Below are the code and all the weights of a small trained network. Each question names an input and a class and asks about switching units off, where a switched-off unit gives its printed mean instead of its output.

import numpy as np


def w(rows, s, z=0):
    codes = np.array(rows[::2]) - 128.0
    scale = np.full(codes.shape[1], s)
    scale[-1] = z or s
    return codes * scale


def norm(h):
    return h / np.sqrt((h * h).mean(-1, keepdims=True) + 1e-5)


def f(y):
    return y / 2 * (1 + np.tanh(0.7978845608 * (y + 0.044715 * y**3)))


def log_softmax(a):
    a = a - a.max(-1, keepdims=True)
    return a - np.log(np.exp(a).sum(-1, keepdims=True))


def net(x, mask):
    res = np.array(x, float).reshape(1, 2) / 4 @ E
    u = 0
    for l in range(3):
        y = f(norm(res) @ A[l][:, :-1].T + A[l][:, -1])
        res = res + np.where(mask[u : u + 5], y, B[l][:, -1]) @ B[l][:, :-1]
        u += 5
    return log_softmax(norm(res)[-1] @ U[:, :-1].T + U[:, -1])


A, B = {}, {}
E = w([
[90,201,160,190,58,138,178,255,235,102,156],'x0',
[17,127,118,148,128,130,93,18,165,41,178],'x1',
],0.011)
A[0] = w([
[139,127,102,123,124,199,200,147,113,83,14,69],'L0N0',
[62,126,93,148,151,178,20,140,42,172,25,154],'L0N1',
[156,85,178,116,176,115,62,181,2,135,91,101],'L0N2',
[229,109,92,127,239,109,158,166,149,192,219,2],'L0N3',
[172,155,245,109,115,170,213,251,161,194,113,55],'L0N4',
],0.0045,0.0034)
B[0] = w([
[149,97,113,216,137,83,176,148,155,122,91,125],'L0N0',
[139,221,34,200,74,37,249,132,112,80,191,191],'L0N1',
[27,120,82,72,97,128,188,126,141,50,144,220],'L0N2',
[11,203,254,134,83,22,246,154,172,147,26,151],'L0N3',
[125,175,151,82,158,222,130,87,185,161,166,253],'L0N4',
],0.0081,0.0049)
A[1] = w([
[114,118,207,110,81,170,142,120,195,153,154,98],'L1N0',
[254,75,174,124,131,137,188,171,110,158,40,29],'L1N1',
[104,211,163,138,64,95,104,75,91,66,192,138],'L1N2',
[134,151,151,142,111,230,128,178,156,153,109,157],'L1N3',
[152,159,180,235,82,62,162,197,146,175,176,6],'L1N4',
],0.0085,0.0025)
B[1] = w([
[135,137,109,125,167,88,184,105,129,85,116,239],'L1N0',
[142,140,137,123,126,212,93,69,192,155,54,204],'L1N1',
[156,159,186,131,135,124,151,131,123,155,102,251],'L1N2',
[118,105,142,122,67,67,114,127,33,136,178,254],'L1N3',
[171,53,3,145,82,136,146,116,98,100,89,191],'L1N4',
],0.012,0.0065)
A[2] = w([
[53,75,217,194,199,81,104,84,149,134,156,124],'L2N0',
[114,118,142,189,10,107,110,225,171,147,158,5],'L2N1',
[115,2,75,36,186,129,100,95,57,185,113,129],'L2N2',
[219,166,222,152,163,56,110,155,81,146,99,63],'L2N3',
[165,142,141,89,91,174,119,190,92,236,90,59],'L2N4',
],0.0088,0.003)
B[2] = w([
[136,184,194,95,111,128,153,134,218,85,73,217],'L2N0',
[181,131,66,157,153,166,61,198,146,38,94,191],'L2N1',
[143,52,67,129,106,164,120,201,142,83,133,255],'L2N2',
[132,153,100,175,79,85,117,131,50,191,198,153],'L2N3',
[56,156,151,108,211,194,93,10,210,116,82,206],'L2N4',
],0.012,0.0063)
U = w([
[88,177,241,56,159,200,124,78,246,78,49,248],'0',
[179,34,40,143,69,146,152,214,94,28,115,237],'1',
[115,175,202,104,46,32,254,126,42,183,173,133],'2',
[130,67,223,123,169,203,45,171,117,197,193,2],'3',
[119,54,224,153,179,188,54,216,80,218,165,2],'4',
],0.0082,0.004)

Each question gives the input, the list of numbers given to net, and the class t.
The units are the neurons (one row each of A and B). Each row of codes is followed by its name. A weight is (code - 128) times the scale printed after its matrix; where a second scale follows, it is the last column's (A, B and U).
mask holds one flag per neuron, layer by layer. A switched-off neuron (its flag False) gives its mean, the last column of its row in B, instead of its output. The means were averaged over made-up inputs and are rounded, as every weight is.
A unit's drop is (log p(t) with every unit on - log p(t) with that unit switched off) / (log p(t) with every unit on - log p(t) with every unit switched off).
unit that matters most: the unit with the biggest drop
top k neurons: the k neurons with the biggest drops, biggest first
top k neurons in layer l: the k neurons of layer l with the biggest drops, biggest first
drop when u is switched off: that unit's drop, to one decimal
input [-5,-6], class 0: unit that matters most => L1N1
input [4,-6], class 0: top 2 neurons => L2N4, L0N4
input [0,2], class 2: top 2 neurons => L1N2, L2N3
input [-3,0], class 2: top 4 neurons => L0N1, L1N4, L1N2, L2N2
input [3,-2], class 2: top 2 neurons => L0N4, L1N0
input [-3,1], class 2: top 2 neurons => L0N1, L1N2
input [8,-8], class 0: top 4 neurons => L2N4, L1N1, L0N4, L0N1
input [-6,4], class 1: top 2 neurons in layer 2 => L2N2, L2N4
input [-1,2], class 2: top 2 neurons => L1N2, L2N3
input [-6,-7], class 0: top 2 neurons => L1N1, L2N4
input [4,-5], class 0: top 4 neurons => L2N4, L0N4, L1N1, L0N1
input [5,-6], class 0: top 4 neurons => L2N4, L0N4, L1N1, L0N1
input [3,2], class 2: top 3 neurons => L1N0, L0N1, L2N2
input [-1,-2], class 2: unit that matters most => L0N2
input [-5,-5], class 0: top 4 neurons in layer 1 => L1N1, L1N4, L1N0, L1N3
input [-4,2], class 1: top 2 neurons in layer 2 => L2N2, L2N4
input [4,1], class 1: top 2 neurons in layer 1 => L1N4, L1N2
input [-2,-1], class 2: drop when L0N1 is switched off => 0.5
input [-1,-8], class 0: drop when L2N1 is switched off => 0.0
input [7,0], class 1: drop when L2N1 is switched off => 0.1
input [8,5], class 1: unit that matters most => L1N4
